Below is a small trained network, with its code and all its weights. Each question gives an input and a target symbol and asks what happens when units are switched off, that is, made to give their printed mean instead of their output.

import numpy as np


def w(rows, s, z=0):
    codes = np.array(rows[::2]) - 128.0
    scale = np.full(codes.shape[1], s)
    scale[-1] = z or s
    return codes * scale


def f(y):
    return y / 2 * (1 + np.tanh(0.7978845608 * (y + 0.044715 * y**3)))


def softmax(a):
    e = np.exp(a - a.max(-1, keepdims=True))
    return e / e.sum(-1, keepdims=True)


def log_softmax(a):
    a = a - a.max(-1, keepdims=True)
    return a - np.log(np.exp(a).sum(-1, keepdims=True))


def net(x, mask):
    ids = ['αβγδεηθξπστφψ'.index(c) for c in x.split()]
    T = len(ids)
    res = E[ids] + P[:T]
    u = 0
    for l in range(2):
        r = res
        for j in range(2):
            rows = slice(3 * j, 3 * j + 3)
            q, k, v = (r @ M[l][rows].T for M in (Q, K, V))
            z = softmax(np.where(np.tri(T) > 0, q @ k.T / 3**0.5, -1e9)) @ v
            o = O[l][rows]
            res = res + np.where(mask[u + j], z, o[:, -1]) @ o[:, :-1]
        u += 2
        y = f(res @ A[l][:, :-1].T + A[l][:, -1])
        res = res + np.where(mask[u : u + 12], y, B[l][:, -1]) @ B[l][:, :-1]
        u += 12
    return log_softmax(res[-1] @ U[:, :-1].T + U[:, -1])


Q, K, V, O, A, B = {}, {}, {}, {}, {}, {}
E = w([
[94,160,135,117,28,106],'α',
[144,75,112,244,84,108],'β',
[104,76,166,139,105,159],'γ',
[151,76,145,128,87,130],'δ',
[217,168,99,139,152,180],'ε',
[174,128,108,122,99,252],'η',
[197,146,176,204,142,122],'θ',
[192,136,95,106,112,86],'ξ',
[127,210,66,174,142,86],'π',
[162,216,78,180,83,226],'σ',
[55,141,106,166,82,77],'τ',
[62,155,117,145,31,225],'φ',
[75,209,147,59,159,88],'ψ',
],0.019)
P = w([
[254,147,251,143,31,126],'0',
[208,123,200,46,121,86],'1',
[180,119,178,71,142,112],'2',
[164,112,162,84,152,121],'3',
[129,119,124,131,181,148],'4',
[116,107,108,143,192,159],'5',
[103,107,88,150,208,168],'6',
[98,94,66,164,211,181],'7',
[84,91,58,181,222,194],'8',
[72,88,46,195,222,200],'9',
[65,82,31,200,236,213],'10',
[70,74,14,204,239,209],'11',
],0.0061)
Q[0] = w([
[162,185,102,95,145,248],'L0H0',
[192,131,198,151,172,119],'L0H0',
[108,61,107,154,236,105],'L0H0',
[111,118,49,70,98,172],'L0H1',
[113,150,75,203,130,143],'L0H1',
[170,78,112,149,64,126],'L0H1',
],0.018)
K[0] = w([
[150,206,87,65,167,247],'L0H0',
[244,124,175,198,188,163],'L0H0',
[146,45,84,149,225,129],'L0H0',
[102,110,49,111,142,211],'L0H1',
[112,78,74,140,217,111],'L0H1',
[122,55,147,175,117,173],'L0H1',
],0.015)
V[0] = w([
[41,113,135,152,205,202],'L0H0',
[161,175,179,102,118,123],'L0H0',
[49,223,72,149,255,166],'L0H0',
[54,68,200,96,178,161],'L0H1',
[108,38,29,102,140,55],'L0H1',
[161,174,244,154,72,90],'L0H1',
],0.0073)
O[0] = w([
[133,142,90,63,88,75,148],'L0H0',
[125,136,148,132,172,182,128],'L0H0',
[196,108,99,7,120,80,128],'L0H0',
[137,103,146,155,51,181,57],'L0H1',
[140,182,149,251,151,163,3],'L0H1',
[129,121,2,94,89,100,155],'L0H1',
],0.0062,0.0051)
A[0] = w([
[19,64,113,137,185,162,105],'L0N0',
[94,47,70,127,231,123,78],'L0N1',
[160,85,57,213,133,109,117],'L0N2',
[68,53,134,207,194,51,135],'L0N3',
[177,201,152,182,90,170,192],'L0N4',
[161,222,152,122,118,171,7],'L0N5',
[96,100,117,101,174,64,126],'L0N6',
[126,188,134,128,102,179,67],'L0N7',
[147,61,127,200,207,62,2],'L0N8',
[153,182,247,83,118,94,12],'L0N9',
[142,241,146,121,99,41,249],'L0N10',
[186,169,119,181,91,24,33],'L0N11',
],0.011,0.0031)
B[0] = w([
[214,172,184,134,116,91,238],'L0N0',
[101,191,143,79,66,172,178],'L0N1',
[99,226,204,75,93,142,220],'L0N2',
[69,102,64,90,188,82,242],'L0N3',
[161,119,165,60,168,63,230],'L0N4',
[73,55,79,134,111,41,179],'L0N5',
[53,162,222,135,162,163,157],'L0N6',
[72,119,99,114,170,118,184],'L0N7',
[182,88,148,132,112,239,181],'L0N8',
[108,234,166,174,126,210,111],'L0N9',
[182,98,98,244,83,98,253],'L0N10',
[86,26,80,163,190,219,190],'L0N11',
],0.011,0.0044)
Q[1] = w([
[62,134,122,140,131,254],'L1H0',
[198,110,159,118,40,110],'L1H0',
[138,167,166,184,146,124],'L1H0',
[59,195,152,232,106,170],'L1H1',
[236,104,162,195,239,168],'L1H1',
[86,90,58,180,112,9],'L1H1',
],0.0089)
K[1] = w([
[59,67,171,149,131,21],'L1H0',
[101,191,92,169,141,131],'L1H0',
[134,47,169,157,117,156],'L1H0',
[23,192,161,200,180,142],'L1H1',
[207,116,145,170,244,155],'L1H1',
[97,31,161,185,80,2],'L1H1',
],0.01)
V[1] = w([
[53,61,153,132,84,54],'L1H0',
[117,3,123,146,155,218],'L1H0',
[137,144,181,98,121,65],'L1H0',
[79,172,42,222,54,222],'L1H1',
[246,66,106,210,167,58],'L1H1',
[100,166,208,230,131,64],'L1H1',
],0.0058)
O[1] = w([
[74,121,124,171,116,41,217],'L1H0',
[100,23,115,156,149,198,134],'L1H0',
[116,169,208,114,110,69,127],'L1H0',
[156,114,73,57,226,106,171],'L1H1',
[117,196,173,33,124,253,164],'L1H1',
[208,168,19,105,112,187,3],'L1H1',
],0.0049,0.0029)
A[1] = w([
[53,108,100,225,174,159,178],'L1N0',
[208,68,132,60,135,121,90],'L1N1',
[197,61,122,130,51,99,173],'L1N2',
[68,94,167,76,70,190,152],'L1N3',
[165,103,97,87,140,97,146],'L1N4',
[127,130,200,240,159,135,167],'L1N5',
[45,99,117,108,230,120,2],'L1N6',
[107,162,146,137,93,127,130],'L1N7',
[70,161,43,107,77,140,110],'L1N8',
[119,174,103,161,194,196,137],'L1N9',
[144,205,186,161,161,211,36],'L1N10',
[112,144,108,179,5,156,166],'L1N11',
],0.012,0.0043)
B[1] = w([
[205,116,191,156,148,75,253],'L1N0',
[97,151,203,160,158,160,186],'L1N1',
[82,169,84,220,149,222,228],'L1N2',
[51,149,74,76,187,123,220],'L1N3',
[134,182,132,208,128,83,183],'L1N4',
[156,73,99,90,3,129,198],'L1N5',
[167,140,99,66,131,177,198],'L1N6',
[161,156,132,117,127,72,142],'L1N7',
[82,36,176,134,33,162,220],'L1N8',
[57,190,70,102,151,91,217],'L1N9',
[101,56,228,108,44,149,178],'L1N10',
[237,163,112,43,154,118,184],'L1N11',
],0.012,0.0061)
U = w([
[112,68,191,129,80,209,88],'α',
[126,127,39,147,165,53,184],'β',
[111,142,106,119,116,139,102],'γ',
[148,31,160,179,124,83,153],'δ',
[149,61,103,58,146,137,72],'ε',
[151,178,232,169,167,146,120],'η',
[124,160,150,109,30,92,2],'θ',
[48,127,124,234,79,125,180],'ξ',
[44,53,2,102,55,122,2],'π',
[71,128,137,103,131,76,231],'σ',
[112,118,104,144,113,153,93],'τ',
[79,103,105,134,186,202,73],'φ',
[168,147,31,134,68,224,218],'ψ',
],0.0076,0.0043)

Each question gives the input, a string of symbols that net reads in full, and the target symbol t.
The units are the heads (3 rows each of Q, K, V and O) and the neurons (one row each of A and B). Each row of codes is followed by its name. A weight is (code - 128) times the scale printed after its matrix; where a second scale follows, it is the last column's (O, A, B and U).
mask holds one flag per unit, layer by layer, with each layer's heads first. A switched-off unit (its flag False) gives its mean, the last column of its rows in O or B, instead of its output. The means were averaged over made-up inputs and are rounded, as every weight is.
A unit's drop is (log p(t) with every unit on - log p(t) with that unit switched off) / (log p(t) with every unit on - log p(t) with every unit switched off).
The circuit of an input: a set's keep is (log p(t) with only the set's units on - log p(t) with every unit switched off) / (log p(t) with every unit on - log p(t) with every unit switched off). Starting from the 12 units with the biggest drops (on a tie, the unit counted first), units are removed one at a time, each time the one whose removal leaves the highest keep (on an exact tie, the one counted first), for as long as the keep stays at least 0.8.
units of the circuit, in order: the units of the circuit, biggest drop first
most important unit: the unit with the biggest drop
top k neurons: the k neurons with the biggest drops, biggest first
k most important neurons of layer l: the k neurons of layer l with the biggest drops, biggest first
input σ γ σ, target σ: units of the circuit, in order => (L0N4 L0N5)
input δ ε σ γ, target θ: units of the circuit, in order => (L0H0 L0N0 L0N11 L1N5)
input π τ ξ, target φ: most important unit => L0N11
input ξ τ ξ, target α: units of the circuit, in order => (L0H0 L1N10 L1H1)
input γ τ σ φ γ φ γ, target ξ: top 3 neurons => (L0N10 L0N0 L1N2)
input ξ α γ, target α: top 3 neurons => (L0N0 L1N10 L0N5)
input γ γ φ δ, target ψ: units of the circuit, in order => (L1N2 L0H1)
input θ σ σ σ θ ψ α ε, target η: units of the circuit, in order => (L1N1 L0H0 L1N4)
input ξ α φ δ, target α: units of the circuit, in order => (L0H0 L1N10 L1H1)
input φ α γ γ θ γ ξ, target ψ: top 3 neurons => (L0N3 L0N7 L1N0)
input τ ξ π τ σ π α, target ψ: units of the circuit, in order => (L0N10 L1H1)
input π γ δ γ, target φ: top 2 neurons => (L0N10 L0N11)
input ξ σ γ, target α: units of the circuit, in order => (L0H0 L1N10 L0N5)
input γ γ γ φ τ γ, target ψ: most important unit => L0N0
input σ φ γ γ γ γ γ η, target φ: top 2 neurons => (L0N2 L1N3)
input τ ξ φ γ η γ θ η ψ, target θ: top 3 neurons => (L0N9 L0N6 L0N3)
input τ γ η θ τ τ β, target ε: units of the circuit, in order => (L0N3 L1N6 L1N0 L0N10)
input β β γ, target δ: top 3 neurons => (L0N2 L0N3 L0N8)
input ψ φ γ γ δ π π θ, target α: top 3 neurons => (L0N8 L1N10 L0N5)
input φ ψ φ ξ, target ξ: top 2 neurons => (L0N0 L1N2)
input φ φ θ γ δ, target ξ: most important unit => L0H1
input γ φ β σ τ γ γ ψ γ σ η, target φ: 2 most important neurons of layer 0 => (L0N2 L0N0)
input π σ γ γ, target φ: top 3 neurons => (L0N10 L0N2 L1N3)
input γ τ φ σ φ γ, target ξ: 4 most important neurons of layer 0 => (L0N10 L0N0 L0N11 L0N7)
input γ γ θ φ γ σ φ τ γ γ π α, target ψ: 2 most important neurons of layer 0 => (L0N3 L0N6)
input π γ δ, target φ: 2 most important neurons of layer 0 => (L0N10 L0N11)
